Below are the code and all the weights of a small trained network. Each question names an input and a class and asks about switching units off, where a switched-off unit gives its printed mean instead of its output.

import numpy as np


def w(rows, s, z=0):
    codes = np.array(rows[::2]) - 128.0
    scale = np.full(codes.shape[1], s)
    scale[-1] = z or s
    return codes * scale


def norm(h):
    return h / np.sqrt((h * h).mean(-1, keepdims=True) + 1e-5)


def f(y):
    return y / 2 * (1 + np.tanh(0.7978845608 * (y + 0.044715 * y**3)))


def log_softmax(a):
    a = a - a.max(-1, keepdims=True)
    return a - np.log(np.exp(a).sum(-1, keepdims=True))


def net(x, mask):
    res = np.array(x, float).reshape(1, 3) / 4 @ E
    u = 0
    for l in range(2):
        y = f(norm(res) @ A[l][:, :-1].T + A[l][:, -1])
        res = res + np.where(mask[u : u + 15], y, B[l][:, -1]) @ B[l][:, :-1]
        u += 15
    return log_softmax(norm(res)[-1] @ U[:, :-1].T + U[:, -1])


A, B = {}, {}
E = w([
[164,158,147,93,140,177,251],'x0',
[187,192,128,152,173,71,97],'x1',
[124,115,176,157,127,120,140],'x2',
],0.016)
A[0] = w([
[133,144,26,140,108,131,138,58],'L0N0',
[111,96,126,124,119,154,137,86],'L0N1',
[141,157,134,117,131,156,163,126],'L0N2',
[169,144,103,67,96,146,90,44],'L0N3',
[122,120,111,150,128,99,190,86],'L0N4',
[166,84,132,130,156,164,127,104],'L0N5',
[181,97,15,110,113,131,129,24],'L0N6',
[108,150,70,88,122,112,117,49],'L0N7',
[127,94,194,199,145,118,145,40],'L0N8',
[144,179,152,126,139,104,79,86],'L0N9',
[89,87,137,99,107,131,98,64],'L0N10',
[102,140,138,171,86,133,77,54],'L0N11',
[108,95,109,170,148,116,99,66],'L0N12',
[168,100,183,158,80,119,126,3],'L0N13',
[143,118,249,126,97,116,108,28],'L0N14',
],0.012,0.0042)
B[0] = w([
[53,137,153,100,206,123,143,170],'L0N0',
[107,157,23,131,122,78,166,175],'L0N1',
[184,83,153,17,116,50,80,248],'L0N2',
[44,144,179,137,172,106,152,144],'L0N3',
[181,129,148,71,83,139,76,159],'L0N4',
[155,172,104,96,69,151,114,128],'L0N5',
[36,142,140,69,231,107,144,183],'L0N6',
[79,152,165,100,199,191,121,161],'L0N7',
[22,187,57,40,225,143,134,186],'L0N8',
[128,45,10,233,119,105,206,253],'L0N9',
[202,85,47,199,110,90,165,231],'L0N10',
[179,71,235,75,172,116,129,243],'L0N11',
[184,94,238,78,148,153,122,224],'L0N12',
[39,173,118,105,196,160,120,123],'L0N13',
[15,190,56,58,246,167,121,175],'L0N14',
],0.013,0.0033)
A[1] = w([
[129,202,134,185,139,96,108,61],'L1N0',
[78,83,139,130,109,134,49,90],'L1N1',
[126,121,121,140,112,123,91,71],'L1N2',
[109,118,128,158,148,98,54,46],'L1N3',
[118,62,175,146,164,103,168,154],'L1N4',
[156,120,160,103,118,134,82,93],'L1N5',
[93,137,157,114,74,97,97,168],'L1N6',
[46,56,120,123,73,153,94,63],'L1N7',
[99,142,69,91,85,49,2,97],'L1N8',
[130,185,158,115,112,151,142,38],'L1N9',
[136,116,99,165,119,123,159,134],'L1N10',
[121,150,130,108,103,148,138,71],'L1N11',
[151,162,137,158,168,92,89,84],'L1N12',
[59,158,135,107,183,137,132,152],'L1N13',
[144,167,78,121,91,113,115,253],'L1N14',
],0.025,0.0032)
B[1] = w([
[122,183,69,121,46,95,70,158],'L1N0',
[174,135,221,82,121,47,114,203],'L1N1',
[145,141,144,111,115,140,199,142],'L1N2',
[161,177,186,10,133,58,134,212],'L1N3',
[129,83,97,158,170,206,195,246],'L1N4',
[157,88,149,160,131,120,180,170],'L1N5',
[129,121,89,94,179,178,188,131],'L1N6',
[101,219,51,148,61,80,30,200],'L1N7',
[116,52,115,200,193,251,215,183],'L1N8',
[116,76,177,72,133,74,92,147],'L1N9',
[158,104,105,169,117,155,149,166],'L1N10',
[161,170,182,203,212,58,51,148],'L1N11',
[76,167,100,139,60,106,38,190],'L1N12',
[33,167,174,103,180,207,86,232],'L1N13',
[114,78,105,179,131,167,166,162],'L1N14',
],0.019,0.013)
U = w([
[231,74,210,61,135,55,155,189],'0',
[32,196,141,62,167,139,39,183],'1',
[162,143,10,194,14,83,85,197],'2',
[93,44,112,190,178,253,191,176],'3',
[113,139,172,182,69,124,152,18],'4',
[121,109,169,141,48,164,124,3],'5',
],0.016,0.0067)

Each question gives the input, the list of numbers given to net, and the class t.
The units are the neurons (one row each of A and B). Each row of codes is followed by its name. A weight is (code - 128) times the scale printed after its matrix; where a second scale follows, it is the last column's (A, B and U).
mask holds one flag per neuron, layer by layer. A switched-off neuron (its flag False) gives its mean, the last column of its row in B, instead of its output. The means were averaged over made-up inputs and are rounded, as every weight is.
A unit's drop is (log p(t) with every unit on - log p(t) with that unit switched off) / (log p(t) with every unit on - log p(t) with every unit switched off).
The circuit of an input: a set's keep is (log p(t) with only the set's units on - log p(t) with every unit switched off) / (log p(t) with every unit on - log p(t) with every unit switched off). Starting from the 12 units with the biggest drops (on a tie, the unit counted first), units are removed one at a time, each time the one whose removal leaves the highest keep (on an exact tie, the one counted first), for as long as the keep stays at least 0.8.
circuit, biggest first: the units of the circuit, biggest drop first
unit that matters most: the unit with the biggest drop
k most important neurons: the k neurons with the biggest drops, biggest first
k most important neurons of layer l: the k neurons of layer l with the biggest drops, biggest first
drop when u is switched off: that unit's drop, to one decimal
input [-1,3,2], class 3: unit that matters most : L0N9
input [-2,-7,7], class 1: circuit, biggest first : (L0N8 L1N13)
input [6,-6,-1], class 0: circuit, biggest first : (L1N13 L0N2)
input [6,5,-6], class 0: 2 most important neurons of layer 1 : (L1N13 L1N7)
input [3,-8,-8], class 1: 2 most important neurons : (L0N6 L0N9)
input [-3,-1,0], class 3: 2 most important neurons : (L1N4 L0N11)
input [-3,0,2], class 3: 4 most important neurons : (L0N11 L1N4 L0N12 L0N2)
input [4,-2,0], class 0: 4 most important neurons : (L1N4 L1N8 L1N13 L0N9)
input [-8,-7,-2], class 0: 2 most important neurons : (L1N1 L0N9)
input [-3,1,3], class 3: 3 most important neurons : (L1N4 L0N11 L0N12)
input [4,5,-4], class 2: 2 most important neurons : (L1N13 L0N12)
input [5,1,5], class 0: 3 most important neurons : (L0N2 L0N4 L0N6)
input [-3,1,0], class 3: 2 most important neurons : (L1N4 L0N9)
input [-2,-3,3], class 3: circuit, biggest first : (L1N4)
input [-3,-2,-1], class 3: 3 most important neurons : (L1N4 L0N10 L0N11)
input [-4,2,4], class 0: 3 most important neurons of layer 1 : (L1N3 L1N7 L1N1)
input [5,-6,-7], class 1: 2 most important neurons : (L0N9 L1N4)
input [2,2,3], class 3: 2 most important neurons : (L0N2 L1N8)
input [5,-3,-6], class 1: 3 most important neurons : (L0N6 L0N10 L1N4)
input [-1,-7,8], class 1: unit that matters most : L0N14
input [-4,-8,-6], class 2: 2 most important neurons : (L1N7 L0N10)
input [-1,-3,-3], class 3: 2 most important neurons : (L0N10 L1N3)
input [3,-4,2], class 2: drop when L0N11 is switched off : 0.1
input [1,6,2], class 2: drop when L1N3 is switched off : 0.0
input [2,-2,6], class 1: drop when L1N4 is switched off : 0.2
input [-1,8,6], class 2: drop when L0N9 is switched off : 0.2
input [1,-7,6], class 2: circuit, biggest first : (L1N7)
